Here is a tiny trained network, its code and every weight. The questions are about switching its units off for an input and a target symbol, where a switched-off unit gives its printed mean instead of its output.

import numpy as np


def w(rows, s, z=0):
    codes = np.array(rows[::2]) - 128.0
    scale = np.full(codes.shape[1], s)
    scale[-1] = z or s
    return codes * scale


def norm(h):
    return h / np.sqrt((h * h).mean(-1, keepdims=True) + 1e-5)


def f(y):
    return np.maximum(y, 0)


def softmax(a):
    e = np.exp(a - a.max(-1, keepdims=True))
    return e / e.sum(-1, keepdims=True)


def log_softmax(a):
    a = a - a.max(-1, keepdims=True)
    return a - np.log(np.exp(a).sum(-1, keepdims=True))


def net(x, mask):
    ids = ['Παγδζημφ'.index(c) for c in x.split()]
    T = len(ids)
    res = E[ids] + P[:T]
    r = norm(res)
    for j in range(3):
        rows = slice(3 * j, 3 * j + 3)
        q, k, v = (r @ M[0][rows].T for M in (Q, K, V))
        z = softmax(np.where(np.tri(T) > 0, q @ k.T / 3**0.5, -1e9)) @ v
        o = O[0][rows]
        res = res + np.where(mask[j], z, o[:, -1]) @ o[:, :-1]
    y = f(norm(res) @ A[0][:, :-1].T + A[0][:, -1])
    res = res + np.where(mask[3:15], y, B[0][:, -1]) @ B[0][:, :-1]
    return log_softmax(norm(res)[-1] @ U[:, :-1].T + U[:, -1])


Q, K, V, O, A, B = {}, {}, {}, {}, {}, {}
E = w([
[74,116,156,115],'Π',
[145,198,165,140],'α',
[252,139,129,199],'γ',
[76,175,140,144],'δ',
[72,179,116,51],'ζ',
[117,141,64,158],'η',
[134,179,174,57],'μ',
[134,176,176,55],'φ',
],0.019)
P = w([
[157,143,1,69],'0',
[155,134,22,87],'1',
[155,122,54,90],'2',
[154,120,67,103],'3',
[151,116,76,112],'4',
[155,106,82,126],'5',
[152,97,89,135],'6',
[147,93,98,145],'7',
[151,96,103,155],'8',
[147,87,112,168],'9',
[149,84,119,178],'10',
[145,77,127,193],'11',
[147,73,126,190],'12',
],0.0061)
Q[0] = w([
[114,114,98,110],'H1',
[112,102,95,188],'H1',
[151,160,99,177],'H1',
[158,92,209,86],'H2',
[123,94,56,153],'H2',
[165,157,192,88],'H2',
[77,195,109,159],'H3',
[69,172,127,253],'H3',
[77,153,98,195],'H3',
],0.018)
K[0] = w([
[89,192,98,139],'H1',
[83,116,156,178],'H1',
[119,133,150,196],'H1',
[26,145,178,112],'H2',
[182,137,121,92],'H2',
[69,141,167,189],'H2',
[73,121,176,202],'H3',
[6,138,191,196],'H3',
[33,95,150,192],'H3',
],0.015)
V[0] = w([
[255,146,82,110],'H1',
[181,80,95,86],'H1',
[159,215,28,121],'H1',
[100,173,89,112],'H2',
[47,122,202,205],'H2',
[116,237,113,180],'H2',
[131,184,105,66],'H3',
[78,43,185,112],'H3',
[218,112,167,107],'H3',
],0.0094)
O[0] = w([
[196,103,110,195,147],'H1',
[111,106,74,254,96],'H1',
[120,44,214,126,255],'H1',
[47,94,88,95,181],'H2',
[77,200,175,228,74],'H2',
[114,50,92,156,213],'H2',
[120,107,104,186,174],'H3',
[200,140,60,37,82],'H3',
[136,52,177,94,35],'H3',
],0.0062,0.0087)
A[0] = w([
[123,3,76,116,92],'N1',
[28,158,132,124,133],'N2',
[1,150,95,73,127],'N3',
[127,210,54,181,139],'N4',
[140,168,104,38,111],'N5',
[177,226,197,88,117],'N6',
[99,163,197,194,180],'N7',
[32,133,125,67,107],'N8',
[56,143,235,60,65],'N9',
[237,109,38,212,150],'N10',
[206,107,215,102,108],'N11',
[34,216,189,49,2],'N12',
],0.0091,0.0087)
B[0] = w([
[99,155,103,98,228],'N1',
[121,182,152,133,212],'N2',
[138,166,205,135,252],'N3',
[108,120,189,134,193],'N4',
[105,106,108,164,159],'N5',
[139,119,28,85,149],'N6',
[113,140,88,66,221],'N7',
[124,136,113,160,208],'N8',
[192,179,104,172,172],'N9',
[175,174,184,132,255],'N10',
[176,116,128,124,149],'N11',
[249,152,60,126,152],'N12',
],0.013,0.0065)
U = w([
[200,203,2,107,84],'Π',
[124,35,190,126,182],'α',
[253,145,191,222,187],'γ',
[36,203,179,154,131],'δ',
[153,133,108,173,5],'ζ',
[121,90,35,253,175],'η',
[154,102,115,133,78],'μ',
[159,104,118,139,71],'φ',
],0.0079,0.0036)

Each question gives the input, a string of symbols that net reads in full, and the target symbol t.
The units are the heads (3 rows each of Q, K, V and O) and the neurons (one row each of A and B). Each row of codes is followed by its name. A weight is (code - 128) times the scale printed after its matrix; where a second scale follows, it is the last column's (O, A, B and U).
mask holds one flag per unit, heads first, then neurons. A switched-off unit (its flag False) gives its mean, the last column of its rows in O or B, instead of its output. The means were averaged over made-up inputs and are rounded, as every weight is.
A unit's drop is (log p(t) with every unit on - log p(t) with that unit switched off) / (log p(t) with every unit on - log p(t) with every unit switched off).
The circuit of an input: a set's keep is (log p(t) with only the set's units on - log p(t) with every unit switched off) / (log p(t) with every unit on - log p(t) with every unit switched off). Starting from the 12 units with the biggest drops (on a tie, the unit counted first), units are removed one at a time, each time the one whose removal leaves the highest keep (on an exact tie, the one counted first), for as long as the keep stays at least 0.8.
circuit, biggest first: the units of the circuit, biggest drop first
top k neurons: the k neurons with the biggest drops, biggest first
heads that matter: for each layer, one digit per head in row order, 1 if its drop is at least 0.15 and else 0, layers parted by /
drop when u is switched off: that unit's drop, to one decimal
input γ δ φ Π μ δ, target γ: heads that matter	110
input η Π η η α α, target Π: circuit, biggest first	(N6)
input η η η η η, target η: heads that matter	111
input ζ α γ γ η φ δ η η Π δ δ, target Π: top 3 neurons	(N12, N6, N10)
input η α φ φ α η η α, target α: heads that matter	101
input ζ α δ δ μ η γ η η γ η η ζ, target γ: circuit, biggest first	(N3, N12)
input η η η α Π η α α μ Π η η η, target Π: heads that matter	001
input δ Π φ, target Π: top 2 neurons	(N6, N10)
input Π α η Π, target γ: top 3 neurons	(N3, N12, N9)
input η γ ζ η η η Π ζ φ, target Π: top 2 neurons	(N6, N7)
input γ φ Π γ Π Π α δ η, target δ: top 2 neurons	(N12, N4)
input η Π η η Π, target γ: heads that matter	011
input η γ φ η μ η η ζ ζ η, target γ: heads that matter	010
input η η η η φ δ α, target δ: heads that matter	010
input η δ α δ α μ η Π Π α ζ Π α, target Π: heads that matter	001
input α α δ δ μ η η η α η η, target δ: top neuron	(N1)
input μ η γ α φ α η, target γ: drop when H1 is switched off	0.2
input η η δ η μ α α α, target δ: drop when H1 is switched off	0.0
input η η η, target η: drop when H3 is switched off	0.4
input μ η φ η α Π η ζ μ η α α η, target Π: top neuron	(N3)
input η η α η φ α γ Π η ζ η Π ζ, target γ: top 2 neurons	(N9, N3)
